Below are the code and all the weights of a small trained network. Each question names an input and a class and asks about switching units off, where a switched-off unit gives its printed mean instead of its output.

import numpy as np


def w(rows, s, z=0):
    codes = np.array(rows[::2]) - 128.0
    scale = np.full(codes.shape[1], s)
    scale[-1] = z or s
    return codes * scale


def f(y):
    return y / 2 * (1 + np.tanh(0.7978845608 * (y + 0.044715 * y**3)))


def log_softmax(a):
    a = a - a.max(-1, keepdims=True)
    return a - np.log(np.exp(a).sum(-1, keepdims=True))


def net(x, mask):
    res = np.array(x, float).reshape(1, 8) / 4 @ E
    y = f(res @ A[0][:, :-1].T + A[0][:, -1])
    res = res + np.where(mask, y, B[0][:, -1]) @ B[0][:, :-1]
    return log_softmax(res[-1] @ U[:, :-1].T + U[:, -1])


A, B = {}, {}
E = w([
[2,145,164,186],'x0',
[126,132,128,126],'x1',
[129,126,130,130],'x2',
[128,130,125,125],'x3',
[125,126,126,125],'x4',
[128,126,130,133],'x5',
[152,195,55,228],'x6',
[100,22,58,142],'x7',
],0.0067)
A[0] = w([
[133,226,214,109,82],'neuron 1',
[81,88,127,130,52],'neuron 2',
[85,33,58,132,109],'neuron 3',
[79,4,27,136,138],'neuron 4',
[168,181,41,171,146],'neuron 5',
[15,147,153,155,115],'neuron 6',
[246,129,85,69,95],'neuron 7',
[219,131,78,71,99],'neuron 8',
[140,217,15,179,94],'neuron 9',
[96,170,62,141,254],'neuron 10',
[249,97,121,117,117],'neuron 11',
[152,163,47,207,97],'neuron 12',
[128,82,179,53,101],'neuron 13',
[128,100,117,108,37],'neuron 14',
[105,105,167,46,55],'neuron 15',
[144,254,203,78,93],'neuron 16',
[139,61,200,68,89],'neuron 17',
[121,58,96,148,47],'neuron 18',
[103,80,139,65,110],'neuron 19',
[184,157,65,191,175],'neuron 20',
],0.0079,0.0072)
B[0] = w([
[162,133,102,174,166],'neuron 1',
[129,124,126,159,113],'neuron 2',
[171,145,113,148,166],'neuron 3',
[173,164,112,131,209],'neuron 4',
[105,120,176,124,194],'neuron 5',
[83,162,84,152,176],'neuron 6',
[60,128,106,161,193],'neuron 7',
[60,159,103,176,176],'neuron 8',
[134,91,174,146,183],'neuron 9',
[125,129,145,70,255],'neuron 10',
[74,142,98,143,186],'neuron 11',
[154,89,173,154,172],'neuron 12',
[119,107,169,141,164],'neuron 13',
[124,93,120,227,104],'neuron 14',
[120,92,164,216,137],'neuron 15',
[187,150,98,171,188],'neuron 16',
[125,106,171,154,164],'neuron 17',
[159,117,119,252,119],'neuron 18',
[133,135,143,138,149],'neuron 19',
[115,106,149,106,210],'neuron 20',
],0.012,0.0061)
U = w([
[9,148,58,185,59],'0',
[138,129,126,91,253],'1',
[135,55,214,161,29],'2',
[246,150,49,192,60],'3',
[123,135,110,73,178],'4',
[125,130,104,80,163],'5',
[117,134,104,72,149],'6',
],0.012,0.006)

Each question gives the input, the list of numbers given to net, and the class t.
The units are the neurons (one row each of A and B). Each row of codes is followed by its name. A weight is (code - 128) times the scale printed after its matrix; where a second scale follows, it is the last column's (A, B and U).
mask holds one flag per neuron, in row order. A switched-off neuron (its flag False) gives its mean, the last column of its row in B, instead of its output. The means were averaged over made-up inputs and are rounded, as every weight is.
A unit's drop is (log p(t) with every unit on - log p(t) with that unit switched off) / (log p(t) with every unit on - log p(t) with every unit switched off).
The circuit of an input: a set's keep is (log p(t) with only the set's units on - log p(t) with every unit switched off) / (log p(t) with every unit on - log p(t) with every unit switched off). Starting from the 12 units with the biggest drops (on a tie, the unit counted first), units are removed one at a time, each time the one whose removal leaves the highest keep (on an exact tie, the one counted first), for as long as the keep stays at least 0.8.
units of the circuit, in order: the units of the circuit, biggest drop first
unit that matters most: the unit with the biggest drop
top k neurons: the k neurons with the biggest drops, biggest first
drop when u is switched off: that unit's drop, to one decimal
input [2,4,2,-5,1,3,6,-1], class 2: units of the circuit, in order => (neuron 9; neuron 12; neuron 5)
input [-1,7,8,-5,-2,-2,1,-8], class 3: units of the circuit, in order => (neuron 16)
input [-6,7,4,-1,-5,3,-8,-1], class 2: units of the circuit, in order => (neuron 17; neuron 15)
input [-5,2,3,-3,7,1,-8,5], class 2: top 3 neurons => (neuron 17; neuron 13; neuron 15)
input [1,5,1,-3,8,-3,-8,6], class 2: units of the circuit, in order => (neuron 17; neuron 15)
input [-6,-1,-5,-5,2,5,-4,7], class 3: top 3 neurons => (neuron 4; neuron 3; neuron 18)
input [-1,5,-3,6,-5,2,7,0], class 2: units of the circuit, in order => (neuron 9; neuron 12; neuron 5)
input [-2,-6,8,-5,6,-1,-7,0], class 2: units of the circuit, in order => (neuron 17; neuron 15)
input [3,-7,6,-1,-4,-7,-1,7], class 3: units of the circuit, in order => (neuron 4; neuron 3)
input [3,-4,3,4,-1,4,2,5], class 3: units of the circuit, in order => (neuron 4; neuron 3)
input [-8,-1,0,1,4,2,5,-7], class 0: units of the circuit, in order => (neuron 7; neuron 8)
input [-4,-6,7,0,-1,-7,8,-3], class 2: top 3 neurons => (neuron 9; neuron 12; neuron 5)
input [0,-3,-3,-5,6,-5,-4,-7], class 3: units of the circuit, in order => (neuron 16; neuron 1)
input [8,-7,3,-8,-6,-1,-7,-8], class 0: unit that matters most => neuron 6
input [2,-3,8,6,-2,5,-2,7], class 3: top 2 neurons => (neuron 4; neuron 3)
input [4,8,6,1,1,5,-6,-8], class 3: drop when neuron 16 is switched off => 0.4
input [6,-2,4,-5,0,-8,0,2], class 6: drop when neuron 11 is switched off => 0.3
input [-5,2,7,-6,-3,-2,-8,0], class 2: drop when neuron 13 is switched off => 0.2
